Below are the code and all the weights of a small trained network. Each question names an input and a target symbol and asks about switching units off, where a switched-off unit gives its printed mean instead of its output.

import numpy as np


def w(rows, s, z=0):
    codes = np.array(rows[::2]) - 128.0
    scale = np.full(codes.shape[1], s)
    scale[-1] = z or s
    return codes * scale


def norm(h):
    return h / np.sqrt((h * h).mean(-1, keepdims=True) + 1e-5)


def f(y):
    return y / 2 * (1 + np.tanh(0.7978845608 * (y + 0.044715 * y**3)))


def softmax(a):
    e = np.exp(a - a.max(-1, keepdims=True))
    return e / e.sum(-1, keepdims=True)


def log_softmax(a):
    a = a - a.max(-1, keepdims=True)
    return a - np.log(np.exp(a).sum(-1, keepdims=True))


def net(x, mask):
    ids = ['αγηθξπψω'.index(c) for c in x.split()]
    T = len(ids)
    res = E[ids] + P[:T]
    r = norm(res)
    for j in range(2):
        rows = slice(2 * j, 2 * j + 2)
        q, k, v = (r @ M[0][rows].T for M in (Q, K, V))
        z = softmax(np.where(np.tri(T) > 0, q @ k.T / 2**0.5, -1e9)) @ v
        o = O[0][rows]
        res = res + np.where(mask[j], z, o[:, -1]) @ o[:, :-1]
    y = f(norm(res) @ A[0][:, :-1].T + A[0][:, -1])
    res = res + np.where(mask[2:10], y, B[0][:, -1]) @ B[0][:, :-1]
    return log_softmax(norm(res)[-1] @ U[:, :-1].T + U[:, -1])


Q, K, V, O, A, B = {}, {}, {}, {}, {}, {}
E = w([
[82,86,126,53],'α',
[123,208,179,138],'γ',
[7,177,132,182],'η',
[176,63,218,151],'θ',
[130,201,172,133],'ξ',
[246,56,60,176],'π',
[69,80,131,235],'ψ',
[146,121,50,40],'ω',
],0.017)
P = w([
[158,254,138,106],'0',
[155,219,120,122],'1',
[155,195,121,132],'2',
[152,182,129,131],'3',
[151,170,143,132],'4',
[140,159,153,130],'5',
[133,142,162,134],'6',
[123,117,167,139],'7',
[118,106,178,130],'8',
[107,102,182,124],'9',
[111,83,182,126],'10',
[112,92,186,141],'11',
],0.0081)
Q[0] = w([
[70,53,80,160],'h1',
[144,111,151,95],'h1',
[77,111,75,144],'h2',
[113,142,250,142],'h2',
],0.024)
K[0] = w([
[97,16,162,132],'h1',
[123,150,109,157],'h1',
[127,168,157,45],'h2',
[82,71,250,150],'h2',
],0.017)
V[0] = w([
[135,62,171,51],'h1',
[24,15,107,161],'h1',
[97,2,180,116],'h2',
[111,147,105,198],'h2',
],0.011)
O[0] = w([
[181,190,185,140,4],'h1',
[90,206,121,255,78],'h1',
[194,186,114,143,111],'h2',
[167,94,192,115,137],'h2',
],0.0091,0.0038)
A[0] = w([
[79,143,114,74,226],'n1',
[120,167,212,132,169],'n2',
[135,122,193,88,3],'n3',
[46,125,198,59,146],'n4',
[159,184,118,67,108],'n5',
[207,142,53,110,204],'n6',
[111,78,97,198,94],'n7',
[247,89,148,141,112],'n8',
],0.015,0.0026)
B[0] = w([
[106,157,227,173,207],'n1',
[218,46,114,98,176],'n2',
[62,128,117,84,179],'n3',
[167,89,75,250,246],'n4',
[131,215,94,51,177],'n5',
[59,88,3,163,208],'n6',
[108,180,193,121,251],'n7',
[177,202,234,236,254],'n8',
],0.013,0.0058)
U = w([
[148,251,73,82,148],'α',
[109,36,152,140,83],'γ',
[107,109,117,155,3],'η',
[221,135,183,73,228],'θ',
[107,47,148,125,89],'ξ',
[152,120,35,200,96],'π',
[46,182,158,137,96],'ψ',
[80,141,33,103,225],'ω',
],0.013,0.0043)

Each question gives the input, a string of symbols that net reads in full, and the target symbol t.
The units are the heads (2 rows each of Q, K, V and O) and the neurons (one row each of A and B). Each row of codes is followed by its name. A weight is (code - 128) times the scale printed after its matrix; where a second scale follows, it is the last column's (O, A, B and U).
mask holds one flag per unit, heads first, then neurons. A switched-off unit (its flag False) gives its mean, the last column of its rows in O or B, instead of its output. The means were averaged over made-up inputs and are rounded, as every weight is.
A unit's drop is (log p(t) with every unit on - log p(t) with that unit switched off) / (log p(t) with every unit on - log p(t) with every unit switched off).
The circuit of an input: a set's keep is (log p(t) with only the set's units on - log p(t) with every unit switched off) / (log p(t) with every unit on - log p(t) with every unit switched off). Starting from all 10 units, units are removed one at a time, each time the one whose removal leaves the highest keep (on an exact tie, the one counted first), for as long as the keep stays at least 0.8.
units of the circuit, in order: the units of the circuit, biggest drop first
most important unit: the unit with the biggest drop
k most important neurons: the k neurons with the biggest drops, biggest first
heads that matter: for each layer, one digit per head in row order, 1 if its drop is at least 0.15 and else 0, layers parted by /
drop of u: that unit's drop, to one decimal
input η ξ ψ θ ξ η ξ, target α: 2 most important neurons -> n5, n6
input π ξ γ π ψ ψ θ α ω, target ω: units of the circuit, in order -> n8
input ψ ξ γ γ ψ θ ψ π ψ ξ ξ, target θ: heads that matter -> 01
input α π π π ω η ξ π π η, target π: heads that matter -> 00
input ψ π ω ψ π η π ψ ψ ψ α, target ψ: heads that matter -> 11
input π π θ γ ξ π η, target π: heads that matter -> 10
input ψ ψ ω ω η ψ θ π γ ξ, target α: units of the circuit, in order -> h2, n5
input ξ α ψ ψ ξ ξ π ψ π ψ ψ, target ψ: heads that matter -> 10
input ψ θ η, target θ: units of the circuit, in order -> n6, h1, n2
input γ α ξ ξ ξ, target ξ: units of the circuit, in order -> h2, h1
input π θ η, target θ: 3 most important neurons -> n6, n2, n1
input α γ π π π ξ, target ξ: 2 most important neurons -> n4, n8
input ψ γ ψ ψ π ψ α η, target α: 2 most important neurons -> n4, n6
input η γ α, target γ: most important unit -> n1
input ψ γ ψ π π η ξ γ α ψ γ, target θ: drop of h2 -> 1.1
input η ξ π γ, target γ: drop of h1 -> 0.2
input γ θ π γ π π ψ α γ, target θ: drop of h2 -> 0.9
